Below is a small trained network, with its code and all its weights. Each question gives an input and a target symbol and asks what happens when units are switched off, that is, made to give their printed mean instead of their output.

import numpy as np


def w(rows, s, z=0):
    codes = np.array(rows[::2]) - 128.0
    scale = np.full(codes.shape[1], s)
    scale[-1] = z or s
    return codes * scale


def f(y):
    return y / 2 * (1 + np.tanh(0.7978845608 * (y + 0.044715 * y**3)))


def softmax(a):
    e = np.exp(a - a.max(-1, keepdims=True))
    return e / e.sum(-1, keepdims=True)


def log_softmax(a):
    a = a - a.max(-1, keepdims=True)
    return a - np.log(np.exp(a).sum(-1, keepdims=True))


def net(x, mask):
    ids = ['αβγδεζηθμσψ'.index(c) for c in x.split()]
    T = len(ids)
    res = E[ids] + P[:T]
    r = res
    for j in range(2):
        rows = slice(2 * j, 2 * j + 2)
        q, k, v = (r @ M[0][rows].T for M in (Q, K, V))
        z = softmax(np.where(np.tri(T) > 0, q @ k.T / 2**0.5, -1e9)) @ v
        o = O[0][rows]
        res = res + np.where(mask[j], z, o[:, -1]) @ o[:, :-1]
    y = f(res @ A[0][:, :-1].T + A[0][:, -1])
    res = res + np.where(mask[2:10], y, B[0][:, -1]) @ B[0][:, :-1]
    return log_softmax(res[-1] @ U[:, :-1].T + U[:, -1])


Q, K, V, O, A, B = {}, {}, {}, {}, {}, {}
E = w([
[58,119,85,216],'α',
[131,78,179,78],'β',
[180,109,112,40],'γ',
[145,4,118,166],'δ',
[115,86,117,86],'ε',
[69,81,126,155],'ζ',
[59,224,105,179],'η',
[36,162,181,141],'θ',
[191,160,197,188],'μ',
[53,196,148,61],'σ',
[118,127,39,118],'ψ',
],0.022)
P = w([
[129,1,93,212],'0',
[57,88,142,134],'1',
[56,82,152,142],'2',
[47,81,157,129],'3',
[53,81,163,125],'4',
[51,99,166,121],'5',
[42,96,173,120],'6',
],0.006)
Q[0] = w([
[181,178,129,149],'H1',
[103,116,133,1],'H1',
[196,133,125,144],'H2',
[72,201,125,94],'H2',
],0.011)
K[0] = w([
[79,170,105,99],'H1',
[232,171,212,116],'H1',
[12,137,77,95],'H2',
[124,225,225,118],'H2',
],0.011)
V[0] = w([
[150,146,222,129],'H1',
[183,170,84,194],'H1',
[255,45,84,195],'H2',
[185,174,167,177],'H2',
],0.0098)
O[0] = w([
[135,144,158,210,78],'H1',
[137,99,113,245,8],'H1',
[161,65,94,168,134],'H2',
[255,118,176,138,2],'H2',
],0.0079,0.0042)
A[0] = w([
[190,45,170,6,124],'N1',
[146,159,61,37,62],'N2',
[85,110,127,13,74],'N3',
[119,183,109,141,45],'N4',
[159,100,94,111,134],'N5',
[90,115,51,51,3],'N6',
[190,79,172,58,104],'N7',
[176,64,223,101,168],'N8',
],0.012,0.0062)
B[0] = w([
[198,195,183,218,207],'N1',
[118,179,6,79,174],'N2',
[140,113,187,106,251],'N3',
[199,188,137,151,138],'N4',
[93,192,170,187,148],'N5',
[206,66,101,91,200],'N6',
[71,198,128,154,160],'N7',
[130,152,86,120,174],'N8',
],0.011,0.016)
U = w([
[12,154,65,143,167],'α',
[106,32,168,94,145],'β',
[191,212,77,135,81],'γ',
[122,159,131,129,151],'δ',
[157,143,46,114,166],'ε',
[70,248,73,155,102],'ζ',
[164,176,215,148,1],'η',
[192,126,101,184,149],'θ',
[231,70,166,96,171],'μ',
[110,169,118,94,202],'σ',
[44,145,193,129,94],'ψ',
],0.011,0.0076)

Each question gives the input, a string of symbols that net reads in full, and the target symbol t.
The units are the heads (2 rows each of Q, K, V and O) and the neurons (one row each of A and B). Each row of codes is followed by its name. A weight is (code - 128) times the scale printed after its matrix; where a second scale follows, it is the last column's (O, A, B and U).
mask holds one flag per unit, heads first, then neurons. A switched-off unit (its flag False) gives its mean, the last column of its rows in O or B, instead of its output. The means were averaged over made-up inputs and are rounded, as every weight is.
A unit's drop is (log p(t) with every unit on - log p(t) with that unit switched off) / (log p(t) with every unit on - log p(t) with every unit switched off).
The circuit of an input: a set's keep is (log p(t) with only the set's units on - log p(t) with every unit switched off) / (log p(t) with every unit on - log p(t) with every unit switched off). Starting from all 10 units, units are removed one at a time, each time the one whose removal leaves the highest keep (on an exact tie, the one counted first), for as long as the keep stays at least 0.8.
units of the circuit, in order: the units of the circuit, biggest drop first
unit that matters most: the unit with the biggest drop
k most important neurons: the k neurons with the biggest drops, biggest first
drop of u: that unit's drop, to one decimal
input θ σ θ, target ψ: units of the circuit, in order : [N1, H2, N2]
input μ ζ α μ ε μ β, target θ: 3 most important neurons : [N3, N8, N2]
input β ε ψ β γ ε, target μ: 2 most important neurons : [N6, N3]
input μ ε θ, target θ: unit that matters most : H2
input γ α θ δ, target θ: units of the circuit, in order : [H2, N3, N5]
input γ α η ε γ, target γ: 2 most important neurons : [N2, N1]
input μ ε θ ζ ψ ψ, target θ: units of the circuit, in order : [H2, H1]
input ψ β δ ψ α, target α: 2 most important neurons : [N3, N1]
input σ β β η θ β α, target α: 3 most important neurons : [N1, N3, N6]
input θ β θ, target ψ: drop of H2 : 0.1
input θ α ζ θ α σ, target σ: drop of N8 : 0.0
input α γ δ α δ, target θ: drop of H2 : 0.3
